Table B holds the same points as the rows below and some others, measured another way and shuffled. Each row below is followed by which row of B it is.
B (70 x 41):
[[ -40  -76 -195  -54  -39 -133  -66  130  122  102  -37  275   46 -247
    -3 -113 -103  -62 -261  -16 -144    5   90  -51  -74 -115  245  -46
   -41   -4 -111 -249 -118   42    9  101   -9   67  -96   22   15]
 [ -86  153 -234  -28 -178 -135   68 -127  -72  -81   58  137  -89   69
   208   78   43   12   45 -154   44   67   -1   77   11 -223   35 -150
   -57   93  131  -66   22  -33  143   31   69  -58  113  -57 -209]
 [-176   33 -672 -231 -125 -352  115   97  -85  -36  -40  227 -124  -86
    29   57  -53  213 -462 -240   81  -62  134  188    6   58   48 -125
   208   94  -32    1 -114   -7  212  258  211  -71  -54   50 -315]
 [ -36  -17   26    1   -5 -103  -36  156   51  195   12 -171  162 -275
   -55 -117    0  -39   58  124 -105   35   37 -149   44 -108  229   47
   -97  -99 -170  -62  -23  -97   66  -34 -160   52 -102 -184   36]
 [ -79  269  -46   46  -65  173   80  -92 -227  -64  118  103   83  219
    53  132   23   30  136 -131   74   85  -64  127   61 -178  -89 -236
   -57  105  120   77   70  -16   64  -79  109  132  176  -26  -81]
 [ 118 -117   25  -50  -88   29 -147 -191   83 -228  -68   10    9   97
    69   23   30  -17  -87  -70  175   44   46   84   41   56  142 -128
    82  -28   78 -180  -26   35   57  114  173  -39   50   31    5]
 [  50 -231  187  -26   17   40  -42  -77   67  -56  -53  -76   16   49
   -87  -32  122  -26  -41  122  104   80   43  272   86  124  118   34
   121 -130   32 -178   39   98  -47   63   33   46   17   27   80]
 [-221  -36 -235 -132    8 -187  261  126 -127   57    2  206 -121   47
  -120   37  121  104 -294  -29  -31   -2   85  456   98   61  -88    3
   196   17   80  -63   12  105   48  126  116   51   17   85 -146]
 [  62  -17 -205  -16  -93   26 -199  -19   46   41    3  -39  153 -170
    53  -52 -137   26  -14  -22  110   83   15 -152  -66  -54  291 -109
   -51  -46 -192  -44  -55  -46   47   39  -50   74  -48  -83  -24]
 [  -6 -161   98  -24  -55  -99    7  -83  122  -57  -42  142  -90    4
    51  -46  110 -109  -66   51  -37   61   52  206   32  -68  125   13
    16  -50  122 -304   11   98  -12   69   29  -28   38   33   21]
 [ -73  -85  247  -66  -39 -366  145   47  148  -66  -75  -27 -121  -74
    42  -60  252 -148  -62   55 -227  -79  113   59  187 -144   41   86
   -22  -29  225 -326  -11  -53  163   72   67 -200  -28 -113    3]
 [ -17   12   11  -14  -60 -128  -27   38   65   25   -8  -22   62 -138
    45  -55   24  -63   -1    6  -84    9   46 -105   47 -149  159  -38
   -80  -17  -11 -147  -34  -73  103   15  -14  -23  -33 -116   -7]
 [ -67  -37  160   -2  120   90   50  185  -72  160   16 -102  196  -77
  -246  -57   50   12  -45  140  -59   22   29  125  120   55   57   21
    46  -97 -104   -7   15    8  -25  -38  -33  189  -48  -52  123]
 [ -47  100  218   33    6   98   88  -54  -86  -90   39   89   49  179
   -19   58  123  -73   59  -28  -39   33   -8  164  126 -119  -71 -124
   -28   39  190 -106   54   24   27  -44  125   77  123   -1   51]
 [ -16   77  242  -32   25   30   82  -27 -132 -135    1 -322  110  165
  -105   81  190   55   96    5   99  -24   17  117  261   65  -97  -74
    93  -37  125   73   71 -104  155  -18  154  -14   62 -128    6]
 [ -12   11  236   44   62  253   35  -45 -114  -37   44   42  120  195
  -133   45   88  -27   41   46   59   83  -24  275  104   21  -43 -100
    48  -30   88  -53   75   90  -70  -49   88  191  113   51  112]
 [   0  -61  -50  -22  -14  110  -39  -45  -64    0   13  -35   83   53
   -70   18   12   64  -27   28  155   98    6  206   37   74   91  -69
    94  -63  -52  -10   33   56  -15   29   30  122   39   10   -7]
 [ -20  -20 -223  -79 -116  -11    6 -164  -27 -203  -16  320 -111  181
    93   88   12   32 -216 -176  134   48   44  288  -12   -9   19 -184
   116   82  156 -170  -18  122   37  146  237    6  114  143 -117]
 [  22   53  488  116   85  218   -7   30  -51   75   59 -244  246   31
  -132  -33  123 -119  291  182  -66   76  -47   -9  163 -101   43  -12
  -118 -104   14  -33   92  -52  -23 -177  -85  158   45 -153  205]
 [ -94  108  107    6  146  197   67  234 -169  143   48   15  273  -19
  -286   -6  -16   33  -99   45  -85  -11   15   81  115   24  -26  -97
    29  -15  -97   68  -10   -3  -19  -60   56  276  -23  -13  136]
 [ -46   20  142    3   99  148   32  123  -94   66   22    5  188   17
  -205   -9   29    4  -67   59  -32   18   17  126  107   34   12  -69
    41  -39  -34  -19   11   24  -21  -28   54  196   -1   -2  120]
 [-108  161 -217  -71   -6   55   81   64 -212  -21   49   47  106   92
   -98   94  -12  138 -141 -129   97   -2   20  154   87   29  -59 -183
   109   63   -8  123   -9  -23  102   43  172  125   50    7 -101]
 [ -88  144 -129  -70  -11  -35   65   96 -151   -3   23 -108  130    4
   -90   54   19  112  -78  -80   49  -30   39   25  127    5  -16 -128
    69   24  -28  111  -15 -100  158   28  119   52   -3  -91  -79]
 [  56 -205  111  -93   31 -132 -102   98  179  -37 -123  -40   85 -179
  -110 -113   29  -59 -253   59  -66  -64  129  -46   84   83  208   12
    72  -93  -49 -253  -98  -11   65  133   85  -28 -131  -26  119]
 [ -95  247 -368   20 -158  123   28 -138 -249   14  145   72   41  141
   142  133  -61  131  160 -149  218  167  -81  154  -41 -159   17 -218
   -36   80  -18  172   74  -13   66  -49    5  134  162  -45 -229]
 [ 184   -9  371  170  -54  231 -294 -113  165   44   34 -114  259 -139
   103 -119  -65 -234  345  136  -47  147  -58 -339  -44 -267  346  -79
  -298  -94  -94 -215   13  -58  -59 -159 -184  118   17 -163  229]
 [ 192  126  535  182  -28  293 -240 -142   64  -72   49 -273  314    9
    74  -42   16 -213  446   89  -15   98  -81 -367   87 -259  195 -143
  -288  -57   20 -102   53 -145   27 -208  -74   83   74 -222  235]
 [ -70  117  -69   -3    3  126   41   39 -202   73   78 -172  169   48
  -102   57   22  119   92    8  131   79  -28  127   95   17    9  -95
    46  -35  -83  174   63  -50   54  -52   -1  157   46  -95  -53]
 [-132   47  -16  -65   47   28  174   76 -187    4   30    4   43  134
  -166   70  118   96 -111  -11   45   10   32  335  153   78 -113  -65
   150   -2   65   51   46   39   50   31  131  110   57   17  -44]
 [-101  279 -303   39 -130  186   52 -136 -290    9  163   58   72  189
   109  153  -46  129  192 -145  216  170  -99  173  -14 -156  -27 -238
   -35   87    3  201   95  -11   51  -76   17  164  186  -42 -207]
 [-261  -47 -662 -234  -51 -338  220  198 -129  105  -22  253 -140 -105
   -99   29   -8  243 -506 -132   41  -32  136  398   11  128    8  -18
   273   39  -78   17  -78   74  121  246  130   21  -71   94 -295]
 [ -21  113 -377  -76  -97  -12  -82    7 -126    7   37 -136  141  -69
    19   45 -107  177  -49 -123  205   47   14  -63   10   18  141 -164
    55    4 -170  166  -35 -107  156   58   51   55  -17 -105 -166]
 [  43  -20  -23  -38 -112  -54  -67 -145   59 -179  -31  103  -30   66
   122   27   38  -46  -61  -98   66   31   43   46   30  -78  108 -137
     6   29  121 -192  -24    9   90   88  146  -58   64    5  -41]
 [   5  -34   -9   13  -60   91  -45 -108   13  -62   14  250    1   80
    53   10    1  -68  -53  -35   30   98    6  174  -25  -94   99 -120
   -14   15   76 -200    7  113  -49   30   70   95   90   79   18]
 [ -44   31 -348 -142 -130 -218   -6  -21   -9 -131  -44   75  -43  -35
    87   43  -18   95 -240 -188   90  -37   90   22   37  -11   92 -142
    99   61   24  -63  -80  -55  199  171  191  -97  -16  -18 -185]
 [ -79  -62 -180  -58  -46 -152   15  101   32  130   -4   54   20 -186
   -18  -73   -8   15 -114   36  -46   42   58   62   -4  -59  180   17
     6  -50 -104 -108  -35    8   44   61  -62   40  -61  -51  -61]
 [ 212   98  442  169  -76  352 -259 -284   76 -212   36   27  199  165
   161   16  -12 -231  322  -17   46  125  -81 -204   11 -257  158 -242
  -239   17  144 -220   40  -18  -32 -138   57   92  163  -52  212]
 [  52  -25  211  126   -1  136 -156   51   98  211   56  -34  229 -225
    -5 -143  -63 -169  218  179 -127  135  -35 -186  -47 -226  301    2
  -233 -107 -164 -166    8  -18  -85 -136 -244  179  -32 -136  173]
 [ -65   44   93   -5  -34  -53   82  -15  -45  -27   22   -6   11   54
     8   20  118  -35   40    5  -33   30   16  121  113 -103    8  -50
   -15   -2  111  -94   40  -14   76   -9   48    7   60  -63  -21]
 [ -26  -93  233   18  146  145  -13  203   13  151   -9   58  224 -109
  -263 -101    3  -72 -130  151 -141   12   45   83   71   36  105    3
    14  -93  -98 -142  -27   66  -97  -26  -16  236  -67   18  228]
 [-258  -93 -287 -193    0 -318  323  129 -104    9  -35  258 -222   66
  -116   48  178  126 -414  -56  -40  -47  129  565  122  109 -127   38
   279   25  147 -113    0  128   82  206  182  -25    8  124 -196]
 [ -34 -117  219  -35   53  -87   55   88   70   14  -48  -22   40  -56
  -116  -66  129  -75  -99  101 -110  -21   77  121  132    3   71   41
    41  -78   57 -205   -8   21   30   43   40   13  -38  -30   98]
 [ -18   42  -99  -30  -25  176    6 -100 -144 -121   31  127   54  212
   -45  102    7   82  -97 -102  184   74   -2  281   44   64  -26 -189
   124   33   66   11   25   86   -1   51  186  138  118   93  -43]
 [ 109 -304  240  -19   88  121 -161   36  150   13  -90  -43  149  -91
  -193 -120   15  -65 -158  175   38   49   72  130   46  177  229   41
   105 -172 -106 -232  -32  109 -110   73   10  133  -75   51  222]
 [-120   15  100   23   34   30  131   80 -103  146   65  -25   64    4
  -105  -15  112  -12   80  110  -53   86   -9  234   93  -69   10   27
    -6  -60    6  -30   77   36  -21  -64  -77  141   39  -58   14]
 [ -90  -64   95   13   87   83   63  157  -58  200   36   14  137  -81
  -193  -65   36  -11  -30  152  -70   75   18  199   53    2   81   37
    19  -95  -99  -56   33   67  -77  -43  -92  208  -22  -16   94]
 [-166  -90 -286 -108   -7 -163  134  137  -54  135   -1  158  -50  -93
  -101  -25   30   94 -261   16  -15   33   79  316   16   51   69   27
   142  -32  -65  -71  -20   86   19  117    7   80  -39   44 -115]
 [  10 -126 -179  -77   -7  -31 -110   90   46   79  -40  -32  128 -184
   -96  -75  -79   61 -189   34   69   34   68   16   -7   92  237  -26
    81  -88 -195  -64  -68    7   24   98   -7   89  -98  -26    4]
 [-113 -120 -158  -41  -28 -151   52  117   58  188    3  177  -26 -197
   -30  -97    2  -31 -136   85 -105   71   55  165  -38  -86  187   59
    -3  -61  -89 -187  -22   82  -31   56 -113   82  -55   -2  -35]
 [ 172   86  240   89  -68  238 -242 -169   34 -137   20 -153  241   44
    81    4  -44  -98  228  -23  107   85  -45 -244   38 -136  187 -199
  -145  -18   -4  -69    4  -93   53  -82   44   66   68 -120  124]
 [ -67  -89   49  -54    5 -208   38  156  105  102  -46   17   38 -211
   -61 -111   65  -76 -129   81 -177  -28   92   -8   70  -81  161   59
   -22  -61  -33 -213  -53  -25   71   52  -34  -12  -94  -81   38]
 [-134   96 -173  -45 -161 -310  133  -30  -23   30   45  -24 -118  -69
   185   11  125   -7   93  -46  -52   44   27   50   65 -237   66   -7
   -75   24   96  -83   35  -89  185   20  -45 -131   39 -161 -217]
 [  76 -269  215  -18   94   99 -136   81  160   36  -84  101  139 -117
  -186 -131   -9 -101 -218  145  -52   28   80  103   17  109  225   20
    64 -131  -85 -287  -61  126 -119   74   23  151  -81   82  233]
 [  48   44  290   96   19  256  -64  -77  -40  -18   51   -7  168  105
   -38    5   39 -101  175   64   13  106  -46   55   61 -108   65 -108
   -88  -36   48  -91   62   30  -56 -107    2  166   95  -31  146]
 [  12   12  173   35   25   48  -60   83   -6  118   22 -263  217 -136
   -90  -66   28  -29  150  127  -22   50    0 -117   98  -56  163    0
   -75 -108 -127   -1   20 -100   48  -78 -106   91  -43 -181   90]
 [   8   69  -41   34  -28  187  -87  -23  -75   28   56   61  166   13
   -22   10  -74    3   37  -20   70  100  -26   23  -16  -76  119 -149
   -44   -6  -75  -13    6   19  -18  -37    5  178   49  -17   29]
 [  21  191  131   17   -6  172  -27  -42 -142 -120   42 -128  201  142
   -47   82   32   23   89  -82   86    7  -16  -39  141  -49  -34 -207
   -14   37   62   75   26  -97  111  -52  158   85   84  -85   34]
 [  15  101  -62  -44  -74   -9  -53  -54  -31 -148   -9   33   82   47
    53   47   -9    8  -70 -137   52  -11   36  -59   65  -73   59 -193
    -4   60   59  -61  -43  -66  139   54  174   -7   38  -40  -38]
 [-109  -43   61   -4   23  -13  116   72  -76  146   42  -71   42  -23
  -103  -26  114    9   51  129  -16   87    8  253   94  -21   41   56
    34  -90  -22  -32   72   35  -16  -33  -87  112   18  -61   -7]
 [ -17  -66   89  -19  -63 -104   13  -53  115  -91  -36  268  -69   11
    77  -31   77 -146 -119  -27 -122   14   64  104   25 -154   96  -60
   -39   28  164 -332  -31   71   21   68   98  -29   41   46   33]
 [ -70  -47  143   75   74   62   -4  207    4  345   66 -117  219 -266
  -155 -147   -3  -73  138  245 -148  109  -12  -20   15 -118  220  100
  -126 -150 -223  -54   31  -11  -82 -125 -280  219  -82 -146  129]
 [ -98    3  -16  -10  -32  -54   96   14  -72   86   46  -53   11   -4
   -23    3  101   18   65   58   14   84    6  200   75  -60   48   11
    10  -50    7  -29   63    7   38  -17  -54   55   36  -75  -67]
 [ -35  115   64  -44  -21    0   62  -24 -109 -138    5  -78   69  134
   -32   80  102   35  -21  -88   52  -24   30   80  166  -19  -59 -144
    55   37  123    5   17  -67  146   26  188   -3   65  -57  -36]
 [ -76   49    2  -37  -37  -67   97   -4 -127   19   39 -278   50   39
   -34   46  137   91  124   38  105   53    3  151  158    6    1   -7
    60  -60    9   95   79  -81  128  -16   -6   -4   39 -152 -104]
 [-131   35   55  -35   64  -76  135  207  -99  176   31 -181  134 -115
  -178  -38   99   40   -2  107  -91   -5   40   88  151  -12   24   47
    26  -76  -74   41   27  -69   75  -34  -57   94  -55 -136    7]
 [  -7   30 -258  -52  -68   15  -93   17  -51   24   14  -16  121  -79
    -8    2  -98   91  -89  -65  125   56   24  -13  -12    7  168 -127
    38  -15 -139   30  -44  -33   76   61   36   86  -21  -45  -77]
 [ -64   62  124  -32   68   32   74  125 -126   48   20 -233  180    1
  -181   14   93   60   12   54   12  -15   27   70  185   48  -18  -37
    64  -56  -35   83   28  -82   97  -27   47   92  -16 -118   38]
 [  82  131  401  169   52  298 -153   51  -13  143   85 -209  372 -109
   -71  -81  -40 -155  350  154  -95  100  -77 -289   52 -223  193  -84
  -258  -83 -128  -22   41 -107  -37 -226 -169  222    7 -198  242]
 [ -36  177 -369  -17 -122   94  -73  -57 -135  -11   74  162  104   20
    93   69 -146   89  -34 -176  137   92  -22   -5  -72 -124  109 -243
   -31   85  -76   64  -26  -15   64   20   68  128   72   -8 -140]
 [ -66 -120  -58  -83  -43 -108   89  -57   -4  -74  -31  110 -108   86
   -10   23  125   19 -154   -9   61   43   63  348   75   49   25  -11
   136  -29  114 -163   24  101   31  117  109  -11   48   62  -75]]
Rows of B count from 0, top down.

[ 133  129    2   34  -44  -86  -15 -179   -4  -65  -13 -214   17   32
   59  -42    7 -100   38  102  -33  -41   15  -61   40   -1   44  -37
  113  -39 -198 -100   70 -119   91  -97]
35
[ 330  396  -42  228  -33  181   63  -82  -80 -261  216 -272  -82  -66
 -183  -24   -4 -248 -264   12   -6 -149  -48  116  -17   22   57 -113
    3  118 -207 -250  -34    4  193  110]
62
[ -71   94 -283  -44   21  -75  -37 -167    5 -104  -63   16 -131  114
  203  103 -105  122   39   99  -72  212  319 -177  239 -141    2  -69
   36 -121   14  -27   29 -288  -12  -54]
30
[ 485  311   90  279 -305   36   48 -128   33   -3   19 -336  -15   -6
 -338  162  -43 -427 -272   45   68 -275 -194   31  110  -43  -87 -106
   95  -55 -282 -218  120   77  330  118]
64
[  50  258 -182   21  -43   30   76 -433   21 -257   -5  -98  -16  -42
  183  -30   68 -115  285  159  -66  208   95 -127   18   37  218  -95
  146   -9 -327 -126  -37 -253  174  -70]
8
[-180  -69 -277 -139   15  -67 -116  239   18  106 -100  191 -228   79
   77  219 -345  258 -247  -50   -5   53  267  -30  311 -159 -187   57
 -195 -115  432   51  -10 -159 -156  103]
18
[ 204  126   69  203  120 -126  -66  -10   19  201   19 -350   34 -122
  -10  -42  169 -158 -100  -47   36 -306  -15   24 -138   -8   25  -76
   68  135 -223 -215   25   54  104 -241]
23
[-356 -266 -177 -225  364 -250 -193  306   25  352  -30  106  -12  -18
  353  -28 -126  385    0  -21  -24  -42  290   23   20 -131  -27   27
 -177  -20  315   80  -98 -171 -313 -334]
59
[ 116    8   10  -54 -217  -49  -10   52   92  183  -31   -9   60  -27
 -124  149 -227 -177  -69   96   76 -168 -177  100  107  -33  -59  -14
  -70 -147   10  -14   -8  -28  122   48]
44
[ -93   70 -119 -129  -95   18   37 -162   87  -11  -75  106    3 -165
  113   38 -124  -73  248   76   26   71  -82   41  -17  111  158   36
  -41    4  -52  -35 -121 -150  105   29]
55
[-290   44 -347 -225   71   76  -31   48  -20 -177  -19  277 -225  -15
  213   81 -305  279   -2    9  -60  254  262   -2  190  -24   35   72
 -179  -21  327   31 -125 -258 -138  148]
4
[  59  195    3   67  -21  -14    7 -235   17  -97 -113 -179  -67 -172
   81  -69   92 -118  147  -41   -4  -49  -58  -46 -108  173  140   62
  106  172 -195 -182    7  -60  150  -19]
65
[  32  237 -116  147   23  -30  -25 -257   19 -103 -204 -178 -213 -158
  108   32  123  -38   67 -133  -18   13  132 -163  -21  118   83   66
  119  214 -122 -223   42  -76  141    6]
31
[-523 -146 -271 -348  377  -47 -121  212  -54  -41   -4  266 -157 -101
  440 -144 -194  496  112  -61  -88  184  295   63  -31   66  121  150
 -228  124  425   76 -200 -248 -349  -91]
36
[-117 -134 -124 -146  -50 -157 -110  166   70  233 -142  102  -74   48
   71  171 -273  131 -100   12   24  -48   99  -12  219 -114 -138   58
 -114 -147  258   63   25 -117  -85  -13]
58
[ 325  459 -226  248 -160  189  104 -293  -27 -330  122 -185 -152   18
 -139  148  -35 -263 -165   83  -28   67  109  -55  169  -87   45 -185
   74  -17 -265 -234    3 -129  279  166]
22
[-172 -112  160 -136   88 -147 -129  177   24  217 -235  -60  -73 -256
  111 -120  -49  106   43 -207   46 -255 -167   93 -193  272   24  295
  -68  254  210  -65   -9   82  -80  -31]
16
[ 162  276   20  -43 -202  230  166 -214   51 -194  184   -7  145 -253
 -105  -83 -103 -378  216  167   57  -64 -390  268 -185  220  286  -48
  -47   58 -299 -124 -214  -45  285  132]
42
[-126 -150  173 -134   93 -180 -121  177   58  325 -150  -73   55 -240
  106 -118  -32   36   87 -102   59 -297 -201  135 -211  193   45  191
  -69  162  108  -40  -41   66  -60 -151]
43
[ 117  145   42  -26  -17  100   10  118  -45  -80  170  -95   16  -95
  -99  -83 -158 -118 -158   34   17 -179 -174  230  -65   82   50    4
 -114   55    4 -103  -88   14   47   77]
13
[  76  256 -143  -74 -259  158  156 -381   88 -236   39   84   55 -132
   18   51 -127 -274  317  211   14  166 -172   56   14  114  249  -70
   28  -69 -278  -72 -141 -199  279  134]
24
[ 221  235  -51  141  -55  -53  -31 -205  -78 -235  -34 -307 -139  150
   10    6    5  -49 -161   48  -89   11  168 -167  180  -70  -60  -45
  160  -43 -153 -151  177 -137   81   -4]
3
[ 294  228 -128  101 -110   63   62  -81   12  -67  260 -148   89   97
 -129   96 -119 -253 -160  231    1  -68    3   89  147 -191   13 -258
  -13 -200 -240  -97  -39 -124  170  -46]
41
[-110   92 -197 -137  -31   57  -25   32  -44 -197  -34  107 -204   25
   76   56 -273  143 -106    0  -50  126  137   -1  187   12  -18   85
 -107  -23  238  -16  -27 -172  -62  186]
20
[-337    7 -331 -277  -40   29   -8 -100   53 -119 -158  331 -185  -75
  254  107 -282  217  215   32  -32  307  173  -58  169   52   96  114
 -129  -38  253   63 -131 -289  -55  147]
29
[   4  141 -165   -5  166   15   13  -75  -13  -58  186  -78   49  -62
  151  -81   12  -17   67  123  -37   16  106   76  -60  -51  163 -147
  -30   17 -151  -95 -130 -169   18 -185]
32
[ 350  205   97   99 -256   30   71 -132   59   24  108 -210  148  -43
 -216   56  -77 -399  -36  172   64 -214 -286  131    5    1   42 -121
   41 -107 -316 -119   -5    8  277   10]
61
[  96  178 -109   34   57   10   18 -137  -14  -99  136 -141   29  -15
   81  -52    1  -80   29  124  -36   -3   59   28   -2  -40  116 -124
   24  -14 -190 -110  -54 -148   75 -119]
1
[ 111   96  -52  128   99 -135  -78  -34   14  124  -26 -240  -36  -21
   60   26   74  -38  -97  -16   -6 -147  128  -59   18  -80  -24  -67
   56   34 -113 -146   53  -54   44 -186]
11
[ 341  192   14  230   -8 -100  -29  -83   -8   74  109 -378   59   73
  -90   32   85 -222 -195  100   -2 -220   41  -21   53 -156  -50 -194
  106  -68 -298 -176   95  -31  151 -192]
51
[-176  -34 -154  -99  -12 -108 -104   51   45  101 -243   84 -209  -53
  127  136 -172  173  -36 -114    2   20  152  -95  154   16  -74  145
  -63   27  259  -21   27 -114  -55   62]
67
